Rows are numbered. After the first four, each row is followed by the numbers of the three nearest rows among all rows above it, by straight-line distance, nearest first.
In the rows, 128 means zero.
0: [130 112 132 124 126 118 149 138 136 124 116 147 150  94  99 130 163 120
 121 100 108 110 131 174 126 178  98 118 138 158 131  78 137 133 109 130
  90 189 126 126 124  86  48 130  51 114 106 145]
1: [126  86 125 116  95 125 134 154 130 115 104 163 122 177 140 102 174 132
 129 170 113  57 140  97 202 124 138 129 121 181 185  34 125  71 126 106
 102 145 145  95  92 162  45 117 187 127 176 164]
2: [ 95  93 169 142  88 110 149 112 122 100 125 154 134 139 109  86 148 124
 118 142 108 124 137 118 122 106  99 128 146 111 136 168 123 136  85 122
 139 178  97 109 116 150  53 128  89 111  98 134]
3: [ 91 107 122 136 146 101 168 104 110 124 120  97 145 116 138 115 127 136
 118 131 111 183 108 112  86 105 108 122 143  70 126 255 112 181 113 143
 146 140 104 135 159 139 132 148 101 113  94 139]
4: [ 89 110 143 143 138 100 128 114 114 112 107 140 126 141 150 111 142 123
 109 162 131 118 121 111 138 120 115 149 159 136 149 159 116 126 101 127
 148 162 120 108 124 127  51 102 108 116 121 111]
2 0 3
5: [ 73  98 139 137 111 101 148 133 114  96 119 125 131 150 145  97 149 115
 118 139 116 134 112 115 114 132  84 145 155  94 156 177 114 131  91 143
 126 165 102 113 147 158  60 125 101 107  97 115]
2 4 3
6: [130  77 112 118 114 140 110 153 129 127 123 145 153 128 125 144 156 149
 144 149  82  92 145 131 111 140 124 126 138 112 124   4 110 134 116 123
 107 143 127 135 105 136  85 162 146 139 188 173]
1 0 4
7: [116 121 131 143 128 121 158 138 117 100 118 140 133 147 144  85 136 122
 126 134 148 129 122 119 145  87 120 105 146 145 150 188 122 106 118 133
 134 157 123  76 116 139  57 100 114 119  89 129]
4 2 5
8: [141 147 139 120 131 120 137 144 130 101 129 157 122 122  84 128 158 130
 134  96 139  77 127 167 169 204 121 134 108 203 130  74 144 108 108 138
 115 159 141 137 112  93  94 115  76 113  92 116]
0 4 7
9: [151  91 140 120 128 149 121 134 171 142 143 152 117 118  92 157 148 131
 146 137 132  89 139 169 121 199 133 138 122 191 123   2 121 139 129 100
 117 154 136 158 118 112  99 132 128 135 136 122]
8 6 0
10: [107  60 121 135 103 118 147 134 124  93 127 138 117 151 124 106 152 145
 112 179 110  95 135 114 140 109 114 128 137 154 163  67 106 120 102 110
 116 137 131 119 105 153  46 120 182 137 161 149]
1 6 4
11: [114  56 118 122 115 147 137 142 137 120 113 128 112 158 131 150 175 153
 116 158  94 121 129 106 150 128 132 139 167 108 153  40 133 138 103 112
 120 126 129 112  94 164  74 129 197 148 183 164]
10 6 1
12: [127 130 125 132 126 143 119 142 138 105 120 144 121 159 120 103 137 117
 129 137 165  62  99 154 182 151 141 149 134 196 159  99 134  79  94 118
 115 168 141 116 126 134 114 110 107 121 104 107]
8 4 7
13: [128  98 145 157 135 118 122 142 141 122 129 154 118 102  95 159 164 125
 130 129 108 102 143 175 120 210  90 158 144 176 113  53 113 111 102 116
 120 182 126 147 136 112  83 132  96 119 132 111]
9 0 8
14: [108  88 115 142  87 126 151 163 134  94  96 176 148 169 118  98 176 129
 124 180  91  76 140 115 189 110 115 127 133 171 183  62 145  95  80  94
  92 181 117  98  92 153  12 120 141 132 151 164]
1 10 11
15: [162 114  97 125 127 165 109 162 160 140 132 130 129 105 122 159 135 146
 134 137 105  94 142 167 123 142 111 141 123 148 115   2 133 137 134 107
  94 137 141 170 116 133 112 146 140 159 149 173]
6 9 13
16: [ 88 124 146 143 108 119 167 120  99 123 109 140 141 166 138 104 131 125
 119 140 102 135 127 107 150  93 116 109 139  97 145 208 119 131  99 139
 138 159 100 108 130 158 105 115 105 100 112 117]
5 2 7
17: [131 115 133 134  97 142 167 163 134 126 121 159 167 103 119 122 166 113
 132  98 101 105 136 149 142 137 116  95 108 108 125  93 184 141 129 135
 103 201 113 139 114 124  65 156  45 103 115 193]
0 2 8
18: [127 103 144 136 102 119 155 136 125  98 105 159 149 130 129  98 167 141
 102 116 108 119 129 135 125 152  98 135 135 112 135 141 136 142  66 124
 112 159 113 126 122 138  53 117  96 136 126 114]
2 5 4
19: [137 184 128 130 147 124 150 146 111 111 153 132 160  92 115 126 124 111
 144  75 141 119 125 164 132 153 108 100 111 120  96 143 149 137 133 148
 134 156 141 136 132  86 120 130  51  92  92 126]
0 8 17
20: [113  34 131 131 104 135 133 148 134 108 114 148 127 143 140 116 157 143
 122 177 107  65 136 109 147 145 123 135 133 155 142  25 121 118 117 116
  96 148 130 114  96 174  42 123 191 134 181 163]
10 11 1
21: [105  97 149 157 117 111 148 120 124 106 117 135 145 103 124 139 160 130
 135 145 111 138 144 144  93 149  80 107 115 114 123 137 145 136  93 127
 121 172 107 147 130 123  46 122  68 115 110 152]
18 2 0
22: [105 110 128 124 120 109 168 117 114 127 136 146 146  97 131 137 137 122
 109 120  94 160 121 137 102 110  99 119 135  67 113 206 129 166 103 134
 139 162 115 118 158 121 117 143  70 115  98 155]
3 16 21
23: [ 78 118 117 147 119 111 158 122 107 120 129 144 133 140 175 119 126 128
 119 119 113 162 116  94 122  77 126  91 147 103 142 230 132 131 114 141
 130 127 115 102 128 151 129 116 121 120 106 153]
16 3 7
24: [161 138 121 135 119 156 126 158 122 110 131 159 133 143 121 141 142 122
 128 132 157  54 143 151 197 179 127 140 105 229 136  47 155  83 138 120
  99 168 156 132 102  94  44 126 104 116 124 112]
8 12 9
25: [135  85 133 105 121 131 125 153 173 131 152 132 129 108 101 147 142 146
 134 130  96  91 139 155 145 182 112 123 139 145  99   3 133 128 118 109
  95 134 134 149  95 121 124 159 134 145 185 165]
15 6 9
26: [127 111 136 132 118 128 149 169 132 120 135 139 133  98 110 123 156 113
 132  82 113 101 125 172 120 195 114 136 130 144 130  77 153 125  86 123
 110 203 115 141 133 107  48 134  71 130 108 146]
0 13 17
27: [103  74 135 146 116 120 134 120 125  97  98 137 118 164 124  93 164 149
 113 191 128  93 117 101 145 138 115 145 149 167 157  73 100 133 101 108
 115 112 143 115 114 158  73 130 170 147 166 127]
10 20 11
28: [103  82 148 140 116 129 143 147 121  75 113 141 122 166 135  96 154 123
 127 169 125 103 132 100 160 119 101 128 147 163 174 121 124  95  93 113
 115 149 124  97 131 148  38 115 131 119 134 128]
10 4 27
29: [100  92 146 136 101 121 150 135 147 104 109 162 125 155 126  80 146 123
 132 142 109 100 117 116 153 111 100 146 130 172 162 140 129  86  94 124
 132 152 134  85 131 138  31 119 106 122 115 118]
28 4 7
30: [110  98 130 133 119 125 151 126 135 103 103 133 124 150 133 101 140 132
 112 151 131 109 115 129 143 126 122 125 145 160 164 156 113 111 107 113
 144 120 116 112 122 144  41 101 139 120 120 110]
4 28 29
31: [157  86 146 137 141 135 116 148 137 127 131 138 129 120  82 137 149 135
 109 111 136 102 149 167  98 201 114 139 135 189 114  64 128 142  97 115
 110 177 123 143 135 104  81 146 114 137 142 115]
13 9 26
32: [172  93 128 127 112 149 135 156 139 124 146 154 140 111  99 134 163 132
 138 121 115  73 158 170 150 206 111 146 128 197 123   1 140 116 105 102
  93 173 122 149 104 108  56 139 112 130 149 151]
9 31 13
33: [108 113 135 130 124 113 132 125 103 105 106 144 128 152 119  97 131 104
 103 156 135 107 106  98 176 104 121 135 151 157 147 194 119 131 113 133
 139 151 136  88 136 121  59  98 120 103 105  76]
4 7 30
34: [140  93 120 136 112 151 121 157 147 145 123 147 132 105 117 149 156 143
 120 155  85 111 148 165 141 178 106 131 122 120 101   1 142 116 152 112
 103 157 137 161 108 140 108 150 113 140 181 180]
25 15 6
35: [136 140 137 124 120 136 113 128 115  95 129 143 116 165 130 107 135 104
 115 139 155 103 129 131 182 114 111 131 121 182 161 134 109  84 108 116
 146 144 140 101 132 116  82 110 125  96  84  97]
12 33 30
36: [103 117 122 136 114 139 152 134 111 134 141 123 136  98 117 135 133 105
 129 100 107 143 124 142 100 109 107 102 130  72 100 151 151 165 116 125
 117 172 108 129 114 129  96 130  84 121  93 170]
22 21 17
37: [ 99  67 159 138 113 117 144 134 120 132 114 142 140 125 125 124 150 127
 106 120 130 133 118 134 115 144  83 141 128  97 114 147 142 150  81 124
 128 161 105 125 146 133  56 117 100 130 102 134]
18 21 2
38: [126  99 141 147 100 119 160 157 136 109 132 141 150 102 121 119 163 121
 126 109 107  96 129 165 143 193 111 124 121 139 124  84 157 148  88 140
 105 183 125 147 111 119  36 141  56 109 131 152]
26 0 17
39: [121  46 137 141 134 128 111 129 121 123 112 133 118 138 119 121 154 142
 122 154 106 116 142 125 119 150 117 124 153 154 137  44 128 129 135 100
 101 142 125 136  93 149  75 134 165 162 191 177]
20 11 6
40: [154 128 124 114 138 147 113 133 146 130 132 137 135 126 113 134 143 114
 153 110 132 117 139 183 134 222 132 140 122 205 121   8 141 117 115  93
 110 123 144 142 126  82  86 144 108 115 141 103]
9 32 31
41: [ 86 117 131 130 121 129 170 122  92 107 128 147 139 134 165  97 112 132
 115 138 120 143 120  83 145  76 145  89 137  84 159 222 157 118 120 141
 131 123 116 116 121 158 128 118 132 132 114 157]
23 16 7
42: [ 93 112 136 122 111 118 140 121 122 100 109 152 125 163 123  95 153 113
 120 158 136 118 127 110 140 115 108 144 129 141 165 166 137 118  84 126
 139 150 100 105 171 124  58  98 110 113 104  84]
4 33 30
43: [118  42 136 125 100 134 139 130 134 108 108 140 106 159 131 126 160 140
 138 136  87 108 147 121 133 135 111 128 131 126 130  17 128 134 122 106
  90 136 126 134 104 168  48 124 177 136 183 171]
20 39 11
44: [122 125 134 139 127 113 165 114 126 135 138 126 145  84 124 137 118 137
 115  84 116 157 119 158  76 154  87 118 141  82  91 196 132 184 115 138
 150 148  99 144 138 135 111 125  59 121  99 118]
22 36 3
45: [136 151 120 128 118 143 126 153 126  92 122 149 125 154 118  89 129  95
 124 138 161  59 121 101 204 128 128 145  99 211 160  96 131  70 128 113
 129 142 126  81 112 127  65 121 118 116 113 105]
35 12 24
46: [142 219 152 112 116 145 133 141 129 119 126 137 136 105 114 139 129  98
 152  96 145 112 121 158 149 141 138 104  96 133 120 163 143 156 128 151
 128 153 148 127 135  83 135 140  70 120  80 113]
19 8 36
47: [107  53 107 141  99 115 140 150 128 103  93 144 113 140 158  97 138 137
 118 179 128  62 132 106 172 108 139 121 109 146 151  46 123 112 120 101
 101 139 133 100  78 176  46 137 213 121 188 175]
20 10 1
48: [151 145 125 130 123 146 131 148 128  94  99 152 122 138 119 118 141 118
 141 136 165  50 133 159 190 171 114 146 110 221 168  56 129  85 115 120
 123 160 143  99 116  99  68 123 116  99 132 114]
24 45 12
49: [ 96  88 143 151 117 105 144 116 115  82  94 145 110 153 126 104 145 123
 115 145 121 118 139 135 141 128 111 141 166 147 159 145 117 124  98 116
 123 149 103 112 136 154  47 107 136 116 122 120]
30 4 28
50: [141  82 133 137 111 134 134 139 145 128 136 131 130 112 119 156 162 151
 140 134  75 112 151 113 101 145 125 131 146 189 103   1 141 135 138 106
  97 125 145 141 118 126 118 137 145 142 190 174]
25 6 15
51: [120 101 149 150 123 110 140 135 122 102 113 126 122 165 129 119 148 132
 114 153 119 117 114 108 128 128 116 138 144 142 126 173 117 125 103 125
 124 131 113 113 134 120  55  91 135 118 116 125]
30 4 49
52: [150 163 135 123 122 133 144 140 127 139 154 132 134  92 106 141 114 121
 133  79 120 133 129 175 106 162 119 125 104 122  98 165 166 141 145 140
 129 167 129 150 144  94 132 127  38 118  95 116]
19 46 44
53: [137 152 125 133 129 122 112 129 110  98 121 151 122 161 121 113 159 123
 127 127 174  82 110 145 164 175 124 149 113 228 145  96 124  88 109 107
 136 136 144 106 122 104 109 112 117 116 115  84]
12 48 35
54: [129  77 131 153 100 131 129 143 111  91 105 151 121 166 121  82 131 126
 103 170 116  75 122 117 150 121 105 139 139 155 157  82 129  99  95  98
 114 134 124  80 139 149  47 111 154 123 147 146]
28 10 27
55: [ 93  91 135 150 141 102 153 133 118 109 125 141 150 142 115 130 150 123
 123 125 106 153 129 145 106 167 104 133 149 109 122 163 122 173  82 132
 118 185 103 111 156 127  56 123 101 116  90 122]
37 5 21
56: [113 195 114 136 132 125 146 121  91 123 121 116 130 143 135 118 110 107
 123 133 157 133 114 124 140 108 136  88 116 118 129 229 127 101 126 139
 126 125 119 103 121 132 209 111 112 106  98 108]
23 41 16
57: [141  96 141 135 121 131 120 142 147 115 130 150 119 112  87 146 166 131
 126 132 116  92 134 185 130 233 114 151 129 184 103  10 146 111 103 126
 126 147 129 153 112 113  77 145 108 133 130 124]
13 9 32
58: [129 146 144 117 129 138 120 134 135 114 127 168 135 153 118 120 152 109
 113 133 167  63 131 153 178 167 135 140 104 232 134  84 138  76 129 105
 140 150 151 121 118 116  67  96 127 118 119 106]
53 48 24
59: [145  91 148 127 118 104 125 133 129 120 117 138 135 121 117 124 137 142
 128 131 123 115 139 169 111 198  70 146 137 154 112  74 135 124  74 116
 114 165 107 141 136 117  62 140 108 115 126 122]
13 31 26
60: [147 181 116 119 126 134 137 131 135 118 134 136 136  84 111 144 131 113
 140  71 128 127 120 166 127 156 121 118 113 125 101 165 174 134 130 136
 133 160 119 146 143  91 125 129  43 105  88 116]
52 19 46
61: [169  95 141 140 132 159 111 160 152 115 131 143 107 116 101 130 150 143
 127 102 116  98 136 176 130 208 114 140 135 201 126   1 139 125 137 116
  94 156 135 162 113  99  91 150 120 130 176 139]
32 9 57
62: [144 224 124 127 125 120 114 116 121  97 140 122 125 122 116 119  97 117
 134 110 203 142 112 135 158 115 133 134 100 140 134 217 132 118 149 138
 166 116 127  94 144 108 170 113  73 116  67  79]
56 46 60
63: [124  83 149 135 119  99 131 124 142 110 125 144 142 111 120 118 162 127
 134 140 100  97 125 167  97 197  90 140 151 120 142  79 133 152  86 118
 127 176 103 132 130 133  30 136  83 118 147 131]
59 38 26
64: [ 92 108 140 132 127 111 163 123 112 146 134 140 160 110 137 108 134 132
 128 118 103 142 116 124 103 104 131 130 139  87 115 202 124 185 107 130
 124 156 109 146 150 121 116 129 104  98 111 156]
22 3 36
65: [135  29 126 121 125 125 118 136 141 127 113 130 111 114 112 141 160 140
 125 150  94 160 142 121 100 159 114 135 154 131 129   1 116 146 133 106
 107 123 120 141 123 128  99 129 150 140 179 158]
39 50 6
66: [182  91 120 125 119 161 121 154 152 124 127 146 147 117  83 133 139 121
 134 117 104  57 149 198 150 215 117 141 118 185 130   1 138 123 113 117
  92 164 121 155  99  96  66 136 130 122 159 151]
32 61 57
67: [172 100 123 133 109 138 118 157 155 102 129 164 119 113 106 136 171 133
 143 105 110  66 139 177 164 203 115 134 120 202 124   1 163 122 113 123
  88 176 141 161  66  83  55 130 138 127 144 142]
32 66 61
68: [ 97 102 132 132 122  98 136 122  93 109 104 144 143 150 147 102 148 120
 119 136 129 138 115 102 133  92 109 117 134 100 150 220 110 130  92 138
 120 157 120 109 153 158  81  87 107 119  94 120]
16 5 7
69: [ 93  88 132 125 103 117 161 135 101 129 117 129 152 125 173 126 126 113
 127 149 118 150 120  79 140  69 126  83 119  87 141 179 142 141 125 125
 139 132 103 122 123 159 107 124 108 128 143 149]
41 23 16
70: [133 143 132 119 138 135 110 143 124  89 129 163 128 155  97 114 129  96
 142 122 146  57 126 172 179 182 112 137 107 214 142  56 128  83 110 120
 109 169 153 142 118 102  77 129 103 101 138 126]
48 24 58
71: [160  92 111 124 109 149 115 156 153 138 145 144 130 119 116 145 138 137
 128 141 111  93 126 186 135 191 113 127 132 169 120   9 122 116 135 122
 104 144 133 149 111 113 104 133 129 155 162 126]
9 61 25
72: [167 108 129 144 117 148 123 144 135 126 129 156 113 109 108 131 148 121
 127 118 116  70 146 189 156 216 118 148 129 213 117   1 133 108 119 136
 100 151 142 140 105 112  62 118  94 114 140 122]
32 57 66
73: [143 115 128 131 119 127 126 146 115 106 125 142 155  83  90 128 146 123
 142 105 126  99 141 172 125 208  96 133 131 167 113  73 152 135  98 118
 101 179 132 156 126  99  75 115  48 127 117 111]
0 26 38
74: [ 86  98 147 144  89 122 175 163 100  95 110 161 153 140 155  95 168 130
 128 144 101  76 123 114 161 105  99 112 134 124 175 101 170 103  75 147
 103 159 133  88 102 153   2 130 107 111 123 147]
28 29 14
75: [ 98 102 153 143 124  98 135 107 115  93 112 133 131 155 137  97 132 131
 112 150 142 152 109 102 127 156 104 128 152  91 152 181 113 134  76 130
 147 137  93 102 129 129  65 102 123 121 109  83]
5 4 51
76: [116  93 144 136 114 133 110 119 125 119 100 121 113 167 132  87 159 127
 111 177 124 103 137  79 156 127 123 153 152 171 145  86  98 127 111 123
 140 110 131  96 133 142  57 102 173 137 138 115]
27 54 10
77: [178  93 127 113 147 158  98 133 157 134 123 128 120 126  97 148 156 129
 149 140 133  74 162 169 140 160 134 118 103 178 118   1 149 114 134 117
  99 139 131 156 104 125 115 146 148 138 153 138]
9 71 15
78: [132 112 124 152 112 137 118 147 153 118 119 148 130  99 106 150 179 128
 120 137 130 108 136 168 132 223 124 137 151 192 145   3 146 119 110 112
 100 151 147 150 104 107  52 140 111 124 147 140]
57 32 72
79: [137  53 105 121 123 139 139 136 149 123 155 151 135 118 118 131 142 140
 132 128  83  83 146 161 131 181 115 112 124 131 126   1 140 120 128 111
  83 155 129 169  84 121  75 158 130 150 195 190]
25 34 6
80: [166  93 119 132  95 156 123 150 145 106 131 165 123 101 106 126 168 126
 136 121 116  53 137 183 198 203 110 132 110 209 154   1 155 111 122 117
 101 155 135 155 104 106  60 142 127 108 128 122]
67 72 32
81: [145  93 135 120 116 133 114 135 151 154 140 132 117 102 114 157 151 141
 151 137  98  87 151 153 117 200 143 131 143 159  99   7 125 120 135 124
 109 136 144 162  96 115 120 131 122 150 184 151]
25 71 9
82: [128  83 157 131 119 100 161 140 103 101 133 156 132 104 116 133 161 127
 138 124 114 134 113 160 114 192 102 109 125 116 132 117 145 145  88 125
 116 176 121 140 138 137  56 140  70 110 108 145]
21 38 63
83: [106  96 146 141 118 104 151 143 115 111 118 154 139 108 119 126 169 127
 126 108  98 111 121 152 104 145 101 117 132 106 137 164 148 154  93 139
 116 181 106 146 131 125  56 141  57 118 106 146]
21 82 37
84: [114  93 141 134  86 120 151 137 105  87 100 156 142 134 138  95 160 118
 102 140 109  74 117 116 167 119  98 136 142 147 178  85 157  99 107 138
  93 171 126  91 127 154   1 124 135 122 127 146]
74 28 54
85: [150 146 149 127 123 133 113 118 146  91 117 166 121 161 104 110 141 111
 133 127 168  95 113 169 193 166 125 133 119 225 141  83 148  80 120 118
 134 145 156 128 118  99  75 119  99 119  89 100]
58 53 70
86: [100 161 114 131 100 133 150 145  79 122 141 140 126 126 169 110 115 111
 150 132 143  87 103  96 161  64 159  99  91 106 164 210 144 106 140 137
 139 131 133  84 115 140 115 112 107 100  94 144]
41 23 7
87: [136 128 139 126 139 106 136 113 128 136 122 110 142 106 135 141 109 124
 112  85 121 193 144 162  66 162 103 127 155  82  99 255 127 172 111 144
 153 138  90 161 169 130 171 133  52 123  77  95]
44 3 22
88: [160  93 130 142 130 143 120 140 148 127 138 149 110 115 111 144 155 135
 134 132 124 122 143 191 113 210 110 149 132 175 104  12 135 137 110 114
 110 153 141 165 125  97  86 138 127 141 149 125]
57 9 61
89: [119  92 133 129 133 126 118 147 128 103 115 127 106 164 148 127 137 127
 111 177 139 111 132  94 156 116 133 149 135 155 142  84  95 107 122 111
 128 109 138  91 108 144  91 114 187 145 162 120]
76 27 10
90: [102 147 111 124 122 140 136 140  95 116 136 132 137 126 166 106 124 124
 124 142 121 139 121 110 149  59 144 111 127  97 141 227 138 134 130 142
 138 106 122  98 125 158 160 106 126 129 110 112]
41 23 86
91: [109  44 111 141  96 131 141 164 142 128 111 144 116 137 143 125 164 153
 127 145  84  94 146 124 133 145 115 106 142 127 136  30 152 109 108 103
  87 153 126 132  93 144  65 155 175 137 194 171]
43 20 39
92: [ 96 145 124 147 114 115 142 114  88 127 121 130 126 142 168 106  94 128
 112 132 148 160 113 101 129  85 142 101 137  66 130 242 144 142 140 134
 150 127 121  98 126 175 173 102 124 115  72 118]
90 23 41
93: [ 86 107 144 126 106  99 133 133  95 110 115 124 146 158 147  94 131 138
 133 143 108 143 117 109 113  86 109 125 123  83 135 226 122 138  93 135
 141 146 123  87 137 132  92 117 106 107  88 120]
68 16 5
94: [171 113 131 129 109 125 148 154 138  99 132 146 129 119 103 139 165 123
 134 109 114  87 143 180 158 205  89 155 121 198 131   4 142 109  98 127
  87 186 140 160  94  89  41 124 105 125 147 132]
32 67 72
95: [119 209 126 126 125 134 160 135 130 110 138 146 132 123 124 118 116 118
 129 121 170  99 128 135 182  83 129 119  71 157 129 161 158 108 123 140
 133 131 167  97 133 105 142 120  91  97  92 132]
46 62 86
96: [124 229 141 123 106 137 148 126 109 106 133 136 147 127 115 126 121 110
 129 110 172 102 122 136 163  88 134 124  96 150 141 175 155 105 141 146
 129 138 139 118 140 113 142 115  94 115  97 104]
95 46 62
97: [111  72 163 130 104 112 149 133 122 107 102 144 126 154 132 100 167 117
 130 149 104 134 131 125 104 175  95 137 164 116 132 134 118 140  89 129
 124 168 108 110 145 137  54 115  92 136 127 124]
18 37 55
98: [114  50 125 134 112 150 144 146 128 119 111 156 120 153 126 108 157 130
 135 194  84  88 128 115 159 120 120 149 145 136 150  28 119 111 111 117
  97 155 117 109 103 164  55 122 186 151 184 163]
20 10 43
99: [144 108 121 131 112 122 132 145 141 110 125 156 139 123  89 111 168 125
 132 118  93  95 133 178 113 199 108 137 123 183 109  58 131 136  91 104
 102 171 104 154 124 114  68 115 103 123 168 122]
31 13 59
100: [152 142 130 118 112 132 127 134 114 100 118 152 131 130  99 131 140  97
 134 117 169  93 135 182 166 199 107 134 123 186 136  59 149 108 117 126
 105 144 139 132 117  94  93 143  98 129 118 109]
8 70 85
101: [145 157 157 122 151 128  99 121 128 124 122 128 114 117  91 126 131 122
 123 118 164 109 142 167 143 220 109 156 106 186 143 100 116 129 126 120
 127 131 128 136 143  89 118 109  97 126  98  52]
100 8 53
102: [ 90 118 140 147 118 113 160 122  84 126 134 127 144 124 169 108 113 129
 100 116 104 172 120  80 109  97 127  99 128   1 135 235 119 148 107 125
 151 139  94 107 154 152 122 118 108 119 124 154]
23 3 41
103: [131  95 144 125 130 110 137 135 130 124 138 151 143 100 103 122 145 137
 126  99 113 103 112 173 133 194 106 125 147 182 115  60 154 125  86 113
  94 178 120 134 122 115  31 130  76 120 128 126]
0 26 73
